[43 36 57 -74 -31 -8 -18 -10 -27 -15 -8 -85 8 50 -17 30 25 -42 64 60 92 10 -30 -42 15 28 42 -14 91 25 -31 -62 -7 39 18 14 4 -29 -18]
5
[-79 79 1 -38 36 0 66 -15 -10 3 69 33 74 12 -74 -96 -96 -89 106 90 52 21 30 21 46 -13 31 2 95 36 -9 -24 105 -3 -30 9 8 37 80]
2
[47 201 288 -131 -11 91 -159 -16 146 24 -378 -243 -316 -2 292 101 17 -334 -225 -109 117 -146 11 -181 201 150 34 46 -6 45 53 -98 -64 119 205 112 -9 -160 62]
2
[30 -52 -112 10 3 -20 -5 35 -28 -42 51 52 4 35 22 110 4 -7 106 -11 103 10 -85 -66 -5 -26 5 -69 64 -28 -11 -42 17 109 -30 -73 16 25 29]
2
[29 -38 -61 15 22 1 -15 43 16 -29 4 -8 -28 0 -8 83 22 -29 61 -23 178 -31 -86 -85 -44 20 39 -51 56 -22 -8 -7 51 102 -34 2 -5 -35 34]
1
[-13 -54 14 30 41 -43 56 39 -15 72 6 -10 8 -44 10 -7 33 33 91 -5 -40 -30 72 23 -29 -29 -10 34 67 36 37 39 18 71 18 -18 43 35 26]
0
[63 14 68 -1 -50 -21 -21 26 19 -27 12 -40 -14 8 47 -19 20 74 43 39 -90 -31 29 0 36 -4 -7 -2 7 25 4 -15 -34 -37 17 -18 7 17 -30]
7
[-4 -15 49 29 71 -25 -47 50 42 1 -43 -47 6 28 37 -71 75 68 63 105 24 -34 -12 -51 15 34 -26 5 82 9 49 -29 39 46 -53 14 53 -30 45]
5
[-54 -5 78 -26 -61 -10 -72 -61 -43 4 -12 -25 34 16 -6 -33 -12 47 -17 59 -39 -1 -6 38 88 70 42 11 13 39 87 -17 -50 -37 28 -34 -39 3 8]
2
[-1 -58 -36 62 39 23 -19 56 45 -18 9 18 -39 -10 48 38 30 80 68 -7 23 -61 -17 -41 -37 -9 -31 -30 16 0 2 -3 101 80 -56 5 26 -5 57]
5
[-157 8 249 -94 -63 -10 -40 -24 118 112 -40 -72 168 15 -18 -218 76 376 -303 38 -306 -82 163 103 -31 21 122 60 70 -29 94 -103 -125 -125 106 95 -28 54 -73]
7
[6 -13 -109 -12 17 45 16 29 49 -57 36 60 -81 29 47 64 -45 -124 52 -63 65 15 -52 -50 -49 -47 -20 -16 44 -71 -66 15 112 112 -81 -46 21 -14 49]
6
[86 9 53 -12 38 -43 -9 -9 2 -45 -44 -39 73 63 -21 18 61 -54 90 112 35 -10 -7 -34 17 -23 -18 -8 141 58 -5 -30 -24 73 28 -30 33 -23 7]
0
[29 102 107 -119 -73 -18 -31 -28 45 -22 12 -43 -98 42 91 -16 -28 36 64 71 -110 -8 -4 61 151 -7 21 -4 14 97 62 -41 -23 -44 44 -42 64 34 -20]
4
[206 70 107 -143 -111 -79 -43 2 -23 -102 9 -101 -105 -20 16 16 2 -85 189 107 -21 61 -17 41 97 0 12 -2 99 101 4 -44 -29 10 21 -118 61 11 -40]
6
[27 -6 -110 34 -75 178 33 -47 -16 -93 53 129 -240 22 -28 89 -123 -163 119 -66 87 -43 -111 26 121 -6 -2 -136 -158 101 -33 -69 250 3 -121 -71 12 87 121]
1
[59 -21 -9 12 -99 21 -19 -28 -31 -71 21 -9 40 -33 6 -12 -33 62 31 9 0 -7 -12 35 36 22 -33 -8 10 -34 18 -9 -5 -67 -26 0 -13 8 11]
2
[-197 1 385 231 -70 -60 -97 124 413 -166 -173 -248 263 -321 -110 -589 -58 6 -298 -46 -269 -292 394 -12 -178 39 59 399 759 -428 -39 275 61 77 -33 -41 -78 -114 40]
2
[135 106 11 -207 -68 -24 15 24 -30 -152 111 -164 46 137 -45 20 8 -205 253 105 123 150 -71 -131 -7 -14 87 -22 221 -24 -158 -138 70 148 -5 1 13 -16 2]
6
[100 11 175 -111 -136 19 -171 32 -11 -88 -43 -189 3 78 194 70 57 201 173 124 -21 -76 -76 -72 137 85 50 -56 58 39 148 -97 -85 16 64 28 40 -36 -48]
7
[156 2 0 44 -154 38 43 -27 -79 -69 17 -70 -178 -99 -39 13 -37 -32 70 6 9 -3 -54 32 97 60 12 1 -143 71 8 -45 -9 -126 -36 -32 -1 59 -82]
2
[-64 -29 -71 -46 -46 40 -42 -112 -122 -17 3 87 -86 -27 67 114 -83 87 58 -28 62 -32 -51 112 53 84 63 -55 -71 33 141 -57 149 34 -70 -73 -8 38 33]
1
[15 12 -236 86 155 -8 181 41 24 -58 72 71 8 -115 27 59 -32 3 232 99 83 -31 -69 38 -85 -82 -38 14 44 9 33 -8 186 132 -70 37 89 45 72]
0
[33 1 29 -64 -2 -26 16 -19 -35 -12 17 -27 44 42 -43 33 22 -44 115 75 50 23 -17 -4 5 -20 38 -22 108 51 2 -55 19 59 15 -3 16 19 4]
7
[25 -7 29 -70 -84 44 -32 9 8 -33 32 -37 -6 36 3 -20 -13 -11 27 -24 42 37 -59 -42 -18 12 11 -22 15 -46 -15 -4 -2 -4 -29 20 -25 -40 -2]
2
[-36 -100 24 62 83 2 -42 -24 1 18 -57 -32 124 52 54 21 90 157 -49 81 -39 -65 25 -41 -52 36 -11 -16 19 -14 56 -61 -22 4 5 85 -7 5 -2]
3
[103 431 328 -15 79 -176 -1 343 542 4 -213 -452 -899 -319 191 -423 -82 -418 -292 -54 -233 -102 154 26 15 112 -183 497 -92 -42 -58 349 79 -198 20 -197 140 -100 -3]
0
[-14 37 53 33 -5 15 -76 4 79 -28 -40 31 -59 3 54 -33 3 72 -72 8 -107 -74 24 39 47 17 -26 -8 -7 4 15 -9 39 -51 -39 -62 18 11 4]
1
[24 -5 -61 39 43 -6 2 75 45 -12 13 -3 -43 -12 47 36 23 23 60 -4 63 -31 -33 -63 -28 -3 -6 -6 27 -19 -4 17 46 83 -33 -4 25 -27 27]
7
[-154 275 249 -63 82 167 -410 -209 -85 117 -348 -301 -133 126 325 -83 -5 -69 -775 23 -91 8 199 -174 51 408 -132 134 -209 -116 -133 -202 85 -70 -99 183 -191 -229 101]
3
[-22 491 205 -270 -66 -76 -207 -38 242 4 -273 -287 -361 116 269 58 108 -34 -624 -42 -131 -127 56 53 80 113 139 95 -131 -169 -302 -222 -94 -186 271 44 6 -52 -275]
4
[76 -22 -29 -34 -78 -18 -78 -40 -159 -80 93 -42 -56 -17 -4 83 -45 -13 230 102 113 77 -87 6 118 49 86 -33 -9 59 110 -108 21 70 -50 -29 -12 -12 45]
4
[-147 87 -147 -82 47 2 37 15 70 -32 53 58 84 14 -77 51 -81 -112 -107 -29 229 -4 -5 -58 -135 17 136 11 83 -174 -180 -27 124 78 -18 -46 -72 -43 -13]
2
[78 -121 61 19 15 -66 -47 25 -44 -10 -74 -20 147 72 -11 47 138 110 160 184 102 -25 -70 -19 108 10 7 -68 118 75 120 -78 -62 67 49 8 85 10 38]
0
[103 50 -15 -70 -134 6 -123 -63 -18 -96 51 -42 -219 33 56 180 -63 -8 106 -62 110 -55 -70 -13 -5 62 84 -85 18 34 -63 -87 134 65 -75 -73 -43 -19 -34]
4
[-111 69 34 148 199 95 -5 -4 119 23 -172 -29 -112 139 140 -125 61 -51 -377 36 -237 -29 103 49 -107 45 -159 19 -265 -62 -54 -79 94 -196 -79 136 -9 54 42]
1
[96 1 15 -42 15 -6 -15 13 -19 -67 0 -50 5 56 -57 63 38 -77 148 87 125 17 -71 -55 28 -13 36 -61 91 58 -42 -76 38 85 -15 -23 30 -16 13]
1
[-51 -95 -196 -129 -51 -39 123 -35 -306 102 157 70 198 -235 -55 158 -52 -15 333 -9 386 75 -136 28 -224 49 55 -29 88 -70 56 144 94 157 -55 -2 -73 -23 4]
5
[-25 -38 -178 -21 -58 42 92 45 -9 -62 58 -73 -143 -97 35 98 -81 -77 -14 -85 175 13 -58 -54 -140 45 27 17 -45 -106 -45 24 128 94 -91 34 -40 -22 29]
7
[-63 -28 -98 50 56 15 50 81 66 -1 51 123 6 34 -68 11 -35 -64 72 -45 140 -17 -44 -41 -46 -30 21 -39 52 -44 -33 66 130 73 -42 -24 8 -24 67]
5
[-34 31 -60 -23 -62 27 17 -40 -6 -44 46 33 19 -12 -31 -47 -65 27 58 38 79 18 -83 43 56 33 9 -21 7 -8 54 -14 43 -51 -32 12 -10 2 45]
2
[24 -12 67 -7 -35 -4 -18 11 -28 28 1 23 12 75 -13 -71 14 43 25 1 -72 22 -23 51 -4 6 1 -1 28 22 86 49 -47 -7 7 -31 7 -15 -9]
5
[-37 -10 152 43 -12 77 -101 77 117 35 -15 -21 51 118 30 -169 52 45 -204 -109 -264 26 113 -66 -107 -13 -84 19 -32 -138 -134 5 -22 -78 -85 49 -52 -26 18]
6
[-68 -22 -136 72 58 23 -9 -8 -44 -35 47 87 22 20 17 41 -34 80 48 38 46 1 -55 18 2 4 3 -47 -25 -13 34 -48 125 57 -82 3 12 31 60]
6
[39 -20 -88 -6 5 -55 23 -10 -94 -40 86 33 117 34 -129 39 -9 -43 183 97 159 79 -88 -24 38 -16 25 -38 103 26 -7 -11 0 55 -13 -38 -1 -5 32]
7
[77 -6 38 13 21 -2 -14 127 48 -32 24 -59 18 69 1 -18 111 139 132 87 61 -29 -71 -97 -23 3 33 -59 43 48 27 -78 58 76 -9 86 47 -32 12]
5
[-2 -88 47 -17 -20 -30 -49 -64 -66 12 18 33 127 19 -5 10 37 177 119 102 -13 -12 -55 61 32 11 -4 -49 84 68 159 -5 -44 -7 17 3 5 2 15]
3
[49 43 -56 1 -15 -26 -27 80 54 -85 105 32 -49 88 10 7 -34 -8 188 20 4 17 -79 -34 -2 -63 0 -37 121 -42 -29 -15 61 84 -71 -111 39 -5 15]
4
[6 -41 -60 18 71 -40 107 88 64 -13 23 43 62 -33 -39 45 49 53 157 39 126 -84 9 9 -44 -64 35 -17 133 42 14 -4 105 102 12 -18 84 48 37]
2
[-20 115 118 -46 -124 189 -122 -48 114 -139 10 -79 32 213 103 -132 -98 -76 30 23 -49 59 -99 -80 173 7 -14 12 164 -73 76 -39 -34 25 -16 56 -14 -117 84]
4
[66 17 29 -21 -40 6 -80 -39 -41 -43 1 -31 -38 6 89 22 -11 76 85 25 -61 -17 -6 8 35 27 -20 -15 12 26 24 -23 24 17 -41 -50 5 -8 -23]
1
[48 31 -9 -39 6 -35 34 -18 -46 -35 12 -32 15 30 -72 22 -7 -104 116 86 105 34 -33 3 -13 8 33 -13 77 29 -38 -27 38 37 -16 -44 13 -1 -16]
0
[-6 -15 -90 4 13 -32 32 22 0 -17 86 106 -26 -21 44 42 -38 85 215 57 21 -41 -41 73 22 -45 -10 -48 31 49 76 18 82 27 -25 -67 50 39 42]
5
[102 -31 17 -22 47 -77 22 95 48 -24 -10 -38 60 40 -50 15 75 -88 208 138 127 9 -60 -59 22 -54 -15 -45 203 27 -59 -13 -9 93 -8 -37 91 -9 39]
6
[-51 44 132 21 22 -59 -14 14 29 34 25 59 43 -21 34 -168 -34 132 9 86 -380 -3 150 173 61 -61 -109 71 27 60 62 83 -8 -109 -15 -148 60 100 10]
7
[0 67 47 -35 -80 15 -18 -17 6 -18 5 -26 6 20 36 -102 -32 47 -16 44 -69 29 -15 45 55 48 -12 5 16 -16 61 -19 -14 -62 -26 24 5 -12 22]
0
[160 8 -41 -123 -54 -38 6 -48 -159 -26 76 -18 4 38 -38 171 13 -77 268 58 212 69 -159 -74 117 5 84 -86 112 103 6 -74 -10 144 9 -10 25 -42 -2]
1
[-9 7 46 114 57 -2 -36 75 89 0 -22 -3 -16 83 47 -81 55 42 2 38 -91 -42 31 -52 80 -8 -55 5 -15 -14 18 -14 -23 -54 -3 10 28 -8 35]
4
[-30 -67 23 32 -6 -13 7 -10 0 18 -28 13 139 -18 -45 -62 19 28 21 82 58 23 -70 7 4 19 -28 -1 55 -10 120 32 -116 -37 13 24 -36 -39 35]
1
[2 -40 -47 88 53 18 -52 76 26 -16 -39 33 -41 -3 26 39 36 28 -52 -65 82 -54 -3 -54 -34 18 3 -12 -38 -62 -38 1 107 72 -57 8 18 -21 37]
2
[15 55 70 -48 -97 35 19 -32 80 -19 63 68 9 48 -8 -73 -69 48 88 54 -124 -41 -22 82 61 -19 -12 -53 40 63 47 -1 19 -106 -15 -30 -4 33 27]
4
[70 92 33 -87 -83 7 -27 -38 16 -60 -23 -81 -136 1 26 61 -20 -129 7 9 101 -15 -48 -34 52 58 50 -14 -2 18 -53 -33 5 -8 24 -46 -27 -33 -36]
4
[52 35 23 23 -72 9 -80 -57 -24 -83 2 34 -78 31 69 -17 -37 115 -3 77 -152 -21 -21 94 151 38 -14 -39 -101 47 94 -75 4 -109 -34 -71 27 64 -4]
4
[-55 -128 -100 160 126 -101 41 116 -17 37 26 27 274 -32 -6 -92 66 262 151 133 83 -46 23 -35 -96 18 -13 42 166 -60 162 45 -3 101 -47 44 28 -27 55]
1
[-40 -3 -133 47 -18 80 -36 -30 -49 -64 91 85 -81 -1 9 10 -132 9 -17 -116 27 13 14 30 -16 23 34 2 -49 -82 -8 8 191 66 -136 -59 -13 26 78]
4
[34 23 -25 30 44 -41 -99 91 55 -54 14 -48 5 52 -23 50 33 1 36 26 164 -18 -58 -123 29 21 31 -48 57 -37 -102 1 32 66 15 -9 -8 -73 38]
1
[43 33 86 -86 -68 76 35 -19 58 17 -44 -92 -76 -29 44 -12 -10 -163 -52 -28 51 -1 -47 -60 -14 44 -12 10 -28 -47 -21 26 -54 -86 49 88 -59 -49 -3]
7
[-16 -22 17 -142 -83 39 67 -52 -19 15 80 23 66 29 -43 1 -62 -81 80 7 23 72 -46 27 -15 -33 14 -13 71 13 14 27 -20 -4 16 -1 -28 6 27]
6
[44 -80 -103 92 99 35 2 13 -38 -5 31 57 3 -13 -41 122 41 92 19 -10 59 -15 -55 -51 -64 -12 -39 -50 -79 31 -51 -25 122 61 -81 25 17 5 23]
3
[74 8 7 -96 -81 -1 13 -8 -13 -54 23 -55 49 41 -38 -33 -4 -50 59 48 81 106 -80 -24 -15 19 1 -14 93 -16 -10 -36 -16 36 -34 27 -9 -43 27]
6
[76 17 47 -57 -105 13 -54 -51 -46 -60 33 4 -2 73 34 -10 -26 58 129 70 -45 17 -64 35 120 35 35 -42 39 71 91 -56 6 4 1 -14 3 0 21]
6
[21 -1 18 36 -6 38 -37 -39 -23 -34 16 36 -41 47 3 -30 -18 -4 56 55 -63 -15 -25 16 35 10 -10 -40 -29 27 14 -21 26 -52 -52 -54 -8 10 -20]
3
